Small tables with named rows and columns. After each table, cells are looked up by row and column.

rif =
	ber	luvu	bar
lemek	1.9	-6.4	6.6
desu	6.4	-8.6	6.2
resise	-9.3	-2.0	0.5
rok	8.5	6.6	-7.3
puvot	7.1	8.0	1.4

rok, bar => -7.3
puvot, bar => 1.4
desu, luvu => -8.6
rok, ber => 8.5
puvot, ber => 7.1
resise, ber => -9.3
rok, luvu => 6.6
desu, bar => 6.2
lemek, bar => 6.6
lemek, ber => 1.9
desu, ber => 6.4
resise, bar => 0.5
resise, luvu => -2.0
puvot, luvu => 8.0
lemek, luvu => -6.4

banel =
,gaz,bozarer,zut,kamot,bazisu,lilifif,mezalal,gon,tafego
vudugo,60,46,11,9,63,21,34,75,50
rol,34,68,59,58,48,60,60,70,38
luk,16,26,34,8,51,57,10,58,14
kapi,68,21,30,72,28,30,41,19,43
dil,37,68,32,47,72,16,47,63,16
leg,70,8,55,72,10,73,17,27,64
tubivok,63,19,15,29,65,54,59,36,69
sen,65,18,17,20,41,21,36,29,11

What is the bazisu of leg in banel? 10
What is the mezalal of leg in banel? 17
What is the lilifif of kapi in banel? 30
What is the zut of tubivok in banel? 15
What is the gaz of leg in banel? 70
What is the tafego of sen in banel? 11
What is the bozarer of sen in banel? 18
What is the zut of sen in banel? 17
What is the kamot of tubivok in banel? 29
What is the tafego of leg in banel? 64
What is the bazisu of kapi in banel? 28
What is the kamot of leg in banel? 72
What is the bazisu of dil in banel? 72
What is the bazisu of sen in banel? 41
What is the bazisu of rol in banel? 48
Which row has the largest bazisu? dil

mirobok:
,pima,nul,dupon,som,kotute,lev,mebuged
viba,-468,-440,-473,-572,263,-380,222
dadu,352,401,272,416,-770,-4,-689
rok,-357,-767,424,275,-634,292,-149
teguton,-63,-231,211,350,-762,-299,459
sar,144,-825,175,509,216,305,-605
valeli,-436,-492,-950,-322,-404,-121,375
rik,-808,207,382,80,-660,351,124
rus,317,-237,496,6,67,351,8

valeli, pima => -436
rus, dupon => 496
rik, nul => 207
dadu, kotute => -770
viba, pima => -468
valeli, som => -322
rus, nul => -237
dadu, mebuged => -689
dadu, nul => 401
sar, som => 509
sar, nul => -825
sar, dupon => 175
teguton, lev => -299
sar, kotute => 216
rok, nul => -767
rus, som => 6
teguton, som => 350
dadu, pima => 352
Which row has the largest pima? dadu

begakuf:
|  | dibos | nolop |
|---|---|---|
| kem | 200 | 176 |
| nuge | 182 | 86 |
| lezepat | 167 | 46 |
| miv | 154 | 157 |
| devefur | 102 | 166 |
| gezil | 62 | 193 |
| bepo | 23 | 118 |
| zaponu | 52 | 97 |
| kogevob | 44 | 75 |
| kevokel | 178 | 172 |
| vibi | 162 | 78 |
| mopa | 53 | 72 |

nolop of kevokel is 172
dibos of devefur is 102
dibos of kevokel is 178
nolop of kogevob is 75
dibos of nuge is 182
nolop of devefur is 166
nolop of kem is 176
dibos of mopa is 53
nolop of bepo is 118
dibos of kem is 200
dibos of gezil is 62
dibos of lezepat is 167
dibos of zaponu is 52
nolop of mopa is 72
dibos of kogevob is 44
dibos of vibi is 162
Which row has the largest dibos? kem

rekis
        bobukad  fefe  tokenup  fem  vabaz  remubem  mukuv  diruve  sonoto
nos          74   180      125   61    159      107    187     196     129
gakago       77   141       87  192    144       57     40     140      63
logoku      132    62       45   63    106       20     68     110      15
rin          18   231       76   79    111       26    109     142      30
nuka         33   218      114   70    202       78    103     158     164

mukuv of logoku: 68
tokenup of logoku: 45
sonoto of gakago: 63
remubem of nos: 107
remubem of gakago: 57
tokenup of nuka: 114
bobukad of gakago: 77
fefe of logoku: 62
fem of nuka: 70
vabaz of nuka: 202
diruve of nuka: 158
vabaz of gakago: 144
sonoto of rin: 30
remubem of rin: 26

dureruz:
|  | pakekal | bez | soraba | zes | finupug | gere | bonipek |
|---|---|---|---|---|---|---|---|
| piz | -52 | -55 | -51 | -58 | -27 | -51 | 78 |
| padi | -65 | -56 | -67 | -68 | 15 | -77 | -76 |
| lotazan | -60 | -74 | -56 | -26 | -51 | 12 | -12 |
| nit | 42 | -65 | -13 | -55 | -52 | -11 | -23 |
| muzez | -71 | -54 | -39 | -71 | -67 | -56 | -69 |

lotazan, bonipek: -12
padi, gere: -77
lotazan, zes: -26
lotazan, finupug: -51
piz, soraba: -51
padi, bonipek: -76
padi, bez: -56
padi, soraba: -67
nit, gere: -11
padi, finupug: 15
padi, pakekal: -65
muzez, gere: -56
piz, zes: -58
nit, pakekal: 42
muzez, finupug: -67
muzez, zes: -71

